Below is a small trained network, with its code and all its weights. Each question gives an input and a class and asks what happens when units are switched off, that is, made to give their printed mean instead of their output.

import numpy as np


def w(rows, s, z=0):
    codes = np.array(rows[::2]) - 128.0
    scale = np.full(codes.shape[1], s)
    scale[-1] = z or s
    return codes * scale


def norm(h):
    return h / np.sqrt((h * h).mean(-1, keepdims=True) + 1e-5)


def f(y):
    return np.maximum(y, 0)


def log_softmax(a):
    a = a - a.max(-1, keepdims=True)
    return a - np.log(np.exp(a).sum(-1, keepdims=True))


def net(x, mask):
    res = np.array(x, float).reshape(1, 3) / 4 @ E
    u = 0
    for l in range(3):
        y = f(norm(res) @ A[l][:, :-1].T + A[l][:, -1])
        res = res + np.where(mask[u : u + 11], y, B[l][:, -1]) @ B[l][:, :-1]
        u += 11
    return log_softmax(norm(res)[-1] @ U[:, :-1].T + U[:, -1])


A, B = {}, {}
E = w([
[126,194,231,154],'x0',
[185,254,75,125],'x1',
[6,138,138,150],'x2',
],0.00059)
A[0] = w([
[124,108,101,110,143],'0.n1',
[40,154,84,207,139],'0.n2',
[148,108,214,195,93],'0.n3',
[170,105,216,208,23],'0.n4',
[142,44,65,77,1],'0.n5',
[138,148,6,194,117],'0.n6',
[136,162,211,136,21],'0.n7',
[94,150,145,90,108],'0.n8',
[102,11,171,76,151],'0.n9',
[126,186,202,93,74],'0.n10',
[210,107,181,190,43],'0.n11',
],0.0018,0.00081)
B[0] = w([
[142,131,117,149,163],'0.n1',
[37,163,121,64,204],'0.n2',
[122,113,139,53,185],'0.n3',
[119,93,107,51,168],'0.n4',
[161,220,220,250,178],'0.n5',
[89,131,165,25,201],'0.n6',
[135,81,61,141,164],'0.n7',
[125,137,122,156,145],'0.n8',
[191,196,109,193,249],'0.n9',
[146,121,112,193,177],'0.n10',
[123,89,175,80,165],'0.n11',
],0.0017,0.0012)
A[1] = w([
[153,132,99,92,75],'1.n1',
[180,113,107,58,86],'1.n2',
[196,198,107,105,92],'1.n3',
[177,172,109,64,81],'1.n4',
[196,21,52,175,7],'1.n5',
[73,26,104,206,67],'1.n6',
[74,150,136,196,105],'1.n7',
[4,116,157,112,78],'1.n8',
[199,191,102,102,95],'1.n9',
[168,27,164,95,136],'1.n10',
[127,129,132,129,102],'1.n11',
],0.002,0.0017)
B[1] = w([
[96,79,120,146,143],'1.n1',
[65,95,71,171,181],'1.n2',
[123,39,131,162,234],'1.n3',
[115,45,111,150,199],'1.n4',
[144,191,250,193,167],'1.n5',
[173,157,17,97,199],'1.n6',
[100,111,69,161,199],'1.n7',
[245,47,121,173,254],'1.n8',
[121,26,125,167,236],'1.n9',
[140,228,113,72,239],'1.n10',
[141,113,123,128,128],'1.n11',
],0.0019,0.00086)
A[2] = w([
[129,133,173,16,103],'2.n1',
[98,168,93,19,111],'2.n2',
[114,136,143,3,145],'2.n3',
[90,80,150,128,116],'2.n4',
[208,131,129,149,122],'2.n5',
[145,91,182,177,149],'2.n6',
[99,202,145,130,25],'2.n7',
[121,97,66,119,40],'2.n8',
[123,127,134,130,84],'2.n9',
[105,211,123,173,4],'2.n10',
[93,143,107,154,156],'2.n11',
],0.0036,0.0014)
B[2] = w([
[117,63,42,56,196],'2.n1',
[92,156,252,79,197],'2.n2',
[102,80,154,29,206],'2.n3',
[200,216,130,147,174],'2.n4',
[35,177,175,152,254],'2.n5',
[79,229,146,130,247],'2.n6',
[201,18,19,172,150],'2.n7',
[180,95,92,155,194],'2.n8',
[135,135,131,132,128],'2.n9',
[157,42,66,143,159],'2.n10',
[208,82,137,81,192],'2.n11',
],0.0024,0.0015)
U = w([
[102,222,204,198,165],'0',
[177,58,43,175,178],'1',
[99,96,166,2,9],'2',
],0.009,0.0012)

Each question gives the input, the list of numbers given to net, and the class t.
The units are the neurons (one row each of A and B). Each row of codes is followed by its name. A weight is (code - 128) times the scale printed after its matrix; where a second scale follows, it is the last column's (A, B and U).
mask holds one flag per neuron, layer by layer. A switched-off neuron (its flag False) gives its mean, the last column of its row in B, instead of its output. The means were averaged over made-up inputs and are rounded, as every weight is.
A unit's drop is (log p(t) with every unit on - log p(t) with that unit switched off) / (log p(t) with every unit on - log p(t) with every unit switched off).
The circuit of an input: a set's keep is (log p(t) with only the set's units on - log p(t) with every unit switched off) / (log p(t) with every unit on - log p(t) with every unit switched off). Starting from the 12 units with the biggest drops (on a tie, the unit counted first), units are removed one at a time, each time the one whose removal leaves the highest keep (on an exact tie, the one counted first), for as long as the keep stays at least 0.8.
circuit, biggest first: the units of the circuit, biggest drop first
unit that matters most: the unit with the biggest drop
top k neurons: the k neurons with the biggest drops, biggest first
k most important neurons of layer l: the k neurons of layer l with the biggest drops, biggest first
drop when u is switched off: that unit's drop, to one decimal
input [-8,5,3], class 2: circuit, biggest first : 0.n6; 2.n2
input [-7,8,5], class 2: unit that matters most : 2.n2
input [8,3,1], class 1: circuit, biggest first : 2.n7; 2.n10
input [0,-8,-6], class 0: 4 most important neurons of layer 0 : 0.n9; 0.n6; 0.n2; 0.n5
input [0,-3,-5], class 0: top 2 neurons : 0.n9; 0.n6
input [-6,5,1], class 2: top 2 neurons : 0.n6; 0.n9
input [6,1,2], class 1: top 2 neurons : 1.n9; 1.n3
input [-8,-2,-6], class 0: top 2 neurons : 1.n5; 0.n5
input [-8,-1,-6], class 0: top 2 neurons : 0.n5; 1.n5
input [1,3,7], class 1: top 2 neurons : 1.n8; 2.n7
input [-1,2,7], class 2: top 2 neurons : 0.n2; 0.n9
input [0,-8,6], class 1: top 2 neurons : 1.n6; 2.n5
input [0,-4,-8], class 0: 4 most important neurons of layer 0 : 0.n9; 0.n6; 0.n2; 0.n5
input [-8,-8,-1], class 0: unit that matters most : 1.n5
input [4,3,8], class 1: drop when 0.n4 is switched off : 0.0
input [-3,-1,8], class 1: drop when 1.n8 is switched off : 1.6
input [-7,-5,-4], class 0: drop when 1.n5 is switched off : 0.1
input [-1,8,5], class 2: drop when 0.n5 is switched off : 0.1
